((-1.784, 19.137, 5.082, 12.471, 18.597), (-2.949, 16.001, -19.909, 11.889, 14.916), (-2.312, 19.431, 7.622, 12.496, 20.299))	-1.784, 20.299
(-0.06, -0.01, 0.13, -0.20, 0.06, 0.03, -0.03)	-0.06, -0.03
(-1.3, 16.7, 19.1, -17.1, 13.4, 17.0)	-1.3, 17.0
(0.59, 0.15, 1.80, 0.77, 0.51, -1.36)	0.59, -1.36
(0.053, 10.601, 18.156, -10.389, -0.902, 19.901, -1.607)	0.053, -1.607
(0.106, 0.100, 0.161, -0.093, -0.090, -0.125)	0.106, -0.125
(-2.09, -6.42, -12.87, -1.59, 17.96, -6.09)	-2.09, -6.09
(-5.54, 3.83, -12.87, -17.11, -9.86, 17.04, 15.40)	-5.54, 15.40
---
Q: [[1, 5, 3, 6, 5, 3], [6, 5, 9, 4, 5, 5]]
A: 3, 6
Q: [712, -220, -662, 57, -245]
A: -245, 712
Q: [13, 62, 35, 85, 75]
A: 75, 13
Q: [9, 4, 7, 4, 2]
A: 2, 9
Q: [3, 0, 7, 8, 4, 6]
A: 6, 3
Q: [[1, 4, 3, 6, 5], [4, 7, 8, 1, 4], [6, 4, 6, 1, 5]]
A: 5, 6
---
Q:
[[ 16.5   9.0 -49.6  -5.2  -4.3  -2.1  34.9]
 [  7.4 -25.9  53.7 -36.7   3.9  -6.2  68.6]]
A: 9.0

Q:
[[ 30.5 -42.1 -59.6  10.4 -22.6]
 [-17.0 -35.9 -21.2 -59.3  54.3]
 [ 23.7 -26.7 -79.2   8.3 -25.8]]
A: -35.9

Q:
[[ 41.8 -17.3  25.7   1.2  48.4 -22.4  54.6]
 [ 30.1   3.7 -16.4  39.0   7.1   5.2  27.6]
 [-21.6  44.6  47.9 -76.7  20.1 -26.6   7.3]]
A: 3.7

Q:
[[-20.5  24.7 -65.5 -18.0  21.8  56.6 -43.5]
 [-30.0 -15.0 -39.2 -20.9  26.2  38.6  34.6]
 [ 33.9  39.3   9.3  22.7 -37.3 -18.8 -71.1]]
A: -15.0

Q:
[[ -5.9 -19.3  70.1  30.2 -28.2]
 [-78.8  17.0 -34.6  71.9 -74.6]]
A: -19.3

Q:
[[-17.6  54.9  81.8 -25.0  -8.6  20.5 -12.5]
 [ 21.3  63.3   9.8 -23.2  40.1 -20.1  64.4]]
A: 54.9

Q:
[[ 15.3  65.9  42.6 -80.2 -43.9  -3.9 -75.0]
 [ -4.9 -15.7  -8.9  10.4   8.4  10.1  14.6]]
A: 65.9

Q:
[[-77.3  67.6  11.4 -80.7   9.1]
 [ 56.5 -78.6  81.3  -0.2 -77.8]]
A: 67.6

Q:
[[  9.7 -36.4  22.0  -7.1   1.1]
 [  4.2   9.6 -29.3  -9.9  -9.8]
 [ -4.7  -5.3  10.8  77.9   3.0]]
A: 9.6

Q:
[[-50.0  28.0 -58.3  18.9  28.1 -25.4]
 [-62.3  12.4 -21.5 -12.3 -23.8 -50.2]
 [-53.0  33.9  -6.6  26.6  -5.7 -12.1]]
A: 12.4
---
array([ 32.8, -22.7, -85.7,  40.6,  23.3, -35.6,  43.6]) ==> 23.3
array([-83.9, -61.7, -24.1,  66.1]) ==> -61.7
array([ 51.3,  35.0, -63.6,  69.4]) ==> 35.0
array([ 64.6,  55.4, -41.5, -52.7,  82.5]) ==> -41.5
array([ 68.8, -23.7, -52.4,   8.5, -65.3,  27.7, -69.4]) ==> -65.3
array([-82.5,  16.2,   4.3, -19.8, -14.6,  -5.1]) ==> -19.8
array([ 62.9, -35.2, -67.5,   6.2]) ==> -35.2
array([-2.7, 68.0, 36.1, 10.7, 37.2,  1.2]) ==> 10.7
array([-39.7,  31.3, -30.5, -69.4]) ==> 31.3
---
[8487, 1196, 3225, 1633, 5398, 5856, 1685] -> 1685
[81, 96, 1, 38] -> 38
[-202, -272, -607, -229, 511, 135, 14] -> 14
[58, 198, 191, 54, 209, 70] -> 70
[46, 391, 691, 845] -> 845
[-395, -469, -971, -63, 581] -> 581
[33, -13, 28, -38] -> -38
[21, -3, 36, 29, -27, 15] -> 15
[25, 61, 64, 16, 86] -> 86
---
[-73.4  -9.1  -2.6  21.3 -21.2 -50.8  10.0]	10.0

[[-34.9  46.0 -30.7  36.3 -58.1 -66.5]
 [ 24.5 -23.8 -12.8 -40.8   1.4   4.0]]	4.0

[ 50.1 -70.1  16.5  -1.4 -57.6]	-57.6

[ 30.6 -69.3  70.0 -73.5  62.5 -41.6   3.8]	3.8

[-79.3   5.7  13.7   7.9  -0.6]	-0.6

[-43.5  40.9  63.8   6.3]	6.3
---
[-49.6  43.8  40.2  46.5 -62.0] → 43.8
[-48.2  73.9  -2.5 -72.5  -7.7] → 73.9
[  6.4   0.5 -56.1   7.7 -62.2] → 0.5
[ 58.8 -25.2  24.9  78.6 -10.3] → -25.2
[ 17.0 -86.4  15.1  63.2 -59.0] → -86.4
[-42.9 -67.4 -18.1   0.7 -42.4] → -67.4
[-22.8  62.5  25.8  -5.1 -33.9] → 62.5
